Here is a tiny trained network, its code and every weight. The questions are about switching its units off for an input and a target symbol, where a switched-off unit gives its printed mean instead of its output.

import numpy as np


def w(rows, s, z=0):
    codes = np.array(rows[::2]) - 128.0
    scale = np.full(codes.shape[1], s)
    scale[-1] = z or s
    return codes * scale


def norm(h):
    return h / np.sqrt((h * h).mean(-1, keepdims=True) + 1e-5)


def softmax(a):
    e = np.exp(a - a.max(-1, keepdims=True))
    return e / e.sum(-1, keepdims=True)


def log_softmax(a):
    a = a - a.max(-1, keepdims=True)
    return a - np.log(np.exp(a).sum(-1, keepdims=True))


def net(x, mask):
    ids = ['ΓΔΣβηφ'.index(c) for c in x.split()]
    T = len(ids)
    res = E[ids] + P[:T]
    u = 0
    for l in range(2):
        r = norm(res)
        for j in range(3):
            rows = slice(2 * j, 2 * j + 2)
            q, k, v = (r @ M[l][rows].T for M in (Q, K, V))
            z = softmax(np.where(np.tri(T) > 0, q @ k.T / 2**0.5, -1e9)) @ v
            o = O[l][rows]
            res = res + np.where(mask[u + j], z, o[:, -1]) @ o[:, :-1]
        u += 3
    return log_softmax(norm(res)[-1] @ U[:, :-1].T + U[:, -1])


Q, K, V, O = {}, {}, {}, {}
E = w([
[194,73,11],'Γ',
[81,108,170],'Δ',
[2,46,150],'Σ',
[210,130,100],'β',
[26,131,221],'η',
[97,161,92],'φ',
],0.0081)
P = w([
[227,253,231],'0',
[135,125,158],'1',
[100,91,176],'2',
[99,77,150],'3',
[78,97,169],'4',
[62,88,155],'5',
[61,87,165],'6',
[61,75,148],'7',
[25,101,163],'8',
],0.0015)
Q[0] = w([
[1,214,85],'L0H1',
[196,158,140],'L0H1',
[186,182,78],'L0H2',
[164,185,3],'L0H2',
[50,111,198],'L0H3',
[184,53,132],'L0H3',
],0.0098)
K[0] = w([
[203,71,180],'L0H1',
[87,151,127],'L0H1',
[218,149,99],'L0H2',
[190,163,40],'L0H2',
[98,244,79],'L0H3',
[73,104,186],'L0H3',
],0.011)
V[0] = w([
[176,14,81],'L0H1',
[127,1,200],'L0H1',
[48,190,74],'L0H2',
[73,123,228],'L0H2',
[75,218,38],'L0H3',
[74,77,46],'L0H3',
],0.0048)
O[0] = w([
[237,199,83,152],'L0H1',
[162,175,253,151],'L0H1',
[226,148,147,5],'L0H2',
[204,45,51,156],'L0H2',
[113,144,21,133],'L0H3',
[124,189,77,127],'L0H3',
],0.0047,0.0012)
Q[1] = w([
[41,156,109],'L1H1',
[208,171,203],'L1H1',
[211,148,209],'L1H2',
[151,190,73],'L1H2',
[73,135,3],'L1H3',
[227,132,170],'L1H3',
],0.013)
K[1] = w([
[175,177,68],'L1H1',
[99,2,139],'L1H1',
[82,246,37],'L1H2',
[154,49,77],'L1H2',
[58,162,193],'L1H3',
[186,20,94],'L1H3',
],0.01)
V[1] = w([
[93,244,162],'L1H1',
[194,109,197],'L1H1',
[174,1,114],'L1H2',
[130,144,182],'L1H2',
[204,59,134],'L1H3',
[158,149,181],'L1H3',
],0.0094)
O[1] = w([
[97,245,162,153],'L1H1',
[224,143,60,188],'L1H1',
[88,166,29,251],'L1H2',
[174,157,144,189],'L1H2',
[119,127,255,78],'L1H3',
[35,161,136,127],'L1H3',
],0.0081,0.0029)
U = w([
[156,76,132,232],'Γ',
[92,184,135,4],'Δ',
[201,211,170,248],'Σ',
[240,126,20,61],'β',
[62,144,228,154],'η',
[36,9,111,17],'φ',
],0.011,0.0035)

Each question gives the input, a string of symbols that net reads in full, and the target symbol t.
The units are the heads (2 rows each of Q, K, V and O). Each row of codes is followed by its name. A weight is (code - 128) times the scale printed after its matrix; where a second scale follows, it is the last column's (O and U).
mask holds one flag per head, layer by layer. A switched-off head (its flag False) gives its mean, the last column of its rows in O, instead of its output. The means were averaged over made-up inputs and are rounded, as every weight is.
A unit's drop is (log p(t) with every unit on - log p(t) with that unit switched off) / (log p(t) with every unit on - log p(t) with every unit switched off).
The circuit of an input: a set's keep is (log p(t) with only the set's units on - log p(t) with every unit switched off) / (log p(t) with every unit on - log p(t) with every unit switched off). Starting from all 6 units, units are removed one at a time, each time the one whose removal leaves the highest keep (on an exact tie, the one counted first), for as long as the keep stays at least 0.8.
circuit, biggest first: the units of the circuit, biggest drop first
most important unit: the unit with the biggest drop
heads that matter: for each layer, one digit per head in row order, 1 if its drop is at least 0.15 and else 0, layers parted by /
drop of u: that unit's drop, to one decimal
input φ Δ β, target φ: circuit, biggest first -> [L1H1, L0H1]
input Δ β β β Σ β Σ, target Σ: most important unit -> L1H1
input β Γ Δ β Δ β η β Δ, target Σ: circuit, biggest first -> [L0H2, L1H1]
input η Δ β Δ Δ β η, target Σ: heads that matter -> 010 / 110
input η Γ φ Δ β, target η: circuit, biggest first -> [L1H1, L0H1]
input Δ η η Δ, target Γ: circuit, biggest first -> [L0H2, L1H1, L1H3]
input η φ Σ β, target η: heads that matter -> 111 / 100
input Δ Γ η Δ β β β Δ, target Σ: heads that matter -> 000 / 001
input β φ Δ, target β: circuit, biggest first -> [L0H3, L1H3]
input φ β Σ φ η φ Γ, target φ: circuit, biggest first -> [L0H1, L1H1]
input φ Δ β Σ Γ, target φ: heads that matter -> 110 / 100
input η φ Σ Σ, target η: heads that matter -> 000 / 100
input η Δ Δ Γ η, target Γ: heads that matter -> 010 / 100
input η η η β β, target Σ: heads that matter -> 010 / 110
input η β Γ β η β Γ η, target Σ: most important unit -> L0H2
input η η φ, target η: heads that matter -> 101 / 100
input β β φ Σ β β Σ, target β: circuit, biggest first -> [L0H2, L1H3, L0H1]
input β β β β φ Σ Σ, target β: circuit, biggest first -> [L0H2, L0H3, L1H1]
input φ β Δ β η, target φ: circuit, biggest first -> [L0H1, L1H1]
input Δ Δ Δ Δ β, target Σ: most important unit -> L0H1
input Δ Γ φ Δ η β Δ β, target Δ: circuit, biggest first -> [L0H1, L1H1]
input β Σ Δ, target Γ: drop of L0H2 -> 0.7
input η β φ Σ, target η: drop of L1H1 -> 2.6
input Δ β Σ Δ φ β η Γ β, target Δ: drop of L1H3 -> 0.1
input φ Δ η, target φ: drop of L0H1 -> 0.8
